Below are the code and all the weights of a small trained network. Each question names an input and a class and asks about switching units off, where a switched-off unit gives its printed mean instead of its output.

import numpy as np


def w(rows, s, z=0):
    codes = np.array(rows[::2]) - 128.0
    scale = np.full(codes.shape[1], s)
    scale[-1] = z or s
    return codes * scale


def f(y):
    return np.maximum(y, 0)


def log_softmax(a):
    a = a - a.max(-1, keepdims=True)
    return a - np.log(np.exp(a).sum(-1, keepdims=True))


def net(x, mask):
    res = np.array(x, float).reshape(1, 5) / 4 @ E
    y = f(res @ A[0][:, :-1].T + A[0][:, -1])
    res = res + np.where(mask, y, B[0][:, -1]) @ B[0][:, :-1]
    return log_softmax(res[-1] @ U[:, :-1].T + U[:, -1])


A, B = {}, {}
E = w([
[203,224,167],'x0',
[126,148,84],'x1',
[2,168,146],'x2',
[187,123,39],'x3',
[170,38,234],'x4',
],0.0094)
A[0] = w([
[146,171,40,115],'n0',
[30,116,153,100],'n1',
[118,89,73,205],'n2',
[181,116,80,154],'n3',
[162,75,135,156],'n4',
[64,184,192,90],'n5',
[72,101,138,233],'n6',
[87,89,180,254],'n7',
[182,60,186,161],'n8',
[184,179,197,128],'n9',
[252,152,73,115],'n10',
[179,121,173,76],'n11',
[104,43,81,206],'n12',
[162,168,68,109],'n13',
[99,198,213,131],'n14',
[85,175,158,112],'n15',
],0.012,0.0075)
B[0] = w([
[111,176,110,214],'n0',
[160,120,119,223],'n1',
[57,161,139,213],'n2',
[104,175,177,198],'n3',
[89,115,165,189],'n4',
[187,115,66,209],'n5',
[114,109,98,238],'n6',
[110,92,111,255],'n7',
[96,89,153,231],'n8',
[178,52,159,202],'n9',
[153,184,169,239],'n10',
[108,99,144,170],'n11',
[62,147,114,231],'n12',
[138,187,123,190],'n13',
[255,39,62,214],'n14',
[162,101,31,187],'n15',
],0.012,0.01)
U = w([
[179,174,177,80],'0',
[57,147,103,183],'1',
[97,223,138,3],'2',
[137,79,245,54],'3',
[180,88,62,128],'4',
[68,104,115,250],'5',
],0.012,0.0041)

Each question gives the input, the list of numbers given to net, and the class t.
The units are the neurons (one row each of A and B). Each row of codes is followed by its name. A weight is (code - 128) times the scale printed after its matrix; where a second scale follows, it is the last column's (A, B and U).
mask holds one flag per neuron, in row order. A switched-off neuron (its flag False) gives its mean, the last column of its row in B, instead of its output. The means were averaged over made-up inputs and are rounded, as every weight is.
A unit's drop is (log p(t) with every unit on - log p(t) with that unit switched off) / (log p(t) with every unit on - log p(t) with every unit switched off).
The circuit of an input: a set's keep is (log p(t) with only the set's units on - log p(t) with every unit switched off) / (log p(t) with every unit on - log p(t) with every unit switched off). Starting from the 12 units with the biggest drops (on a tie, the unit counted first), units are removed one at a time, each time the one whose removal leaves the highest keep (on an exact tie, the one counted first), for as long as the keep stays at least 0.8.
circuit, biggest first: the units of the circuit, biggest drop first
top k neurons: the k neurons with the biggest drops, biggest first
drop of u: that unit's drop, to one decimal
input [0,3,7,8,6], class 1: circuit, biggest first	n14
input [-4,8,2,-2,-7], class 2: circuit, biggest first	n7; n0
input [-1,2,2,3,0], class 1: circuit, biggest first	n14; n9
input [8,5,-7,4,4], class 0: top 3 neurons	n10; n13; n7
input [7,0,-8,6,3], class 3: top 2 neurons	n9; n8
input [8,0,3,2,4], class 4: top 2 neurons	n14; n3
input [6,7,-8,2,3], class 0: top 3 neurons	n10; n13; n7
input [7,-4,-8,2,-7], class 0: top 2 neurons	n9; n12
input [5,-7,-5,6,0], class 3: drop of n8	0.2
input [7,-8,-4,5,7], class 3: drop of n0	0.0
input [7,4,-7,4,1], class 0: drop of n10	0.1
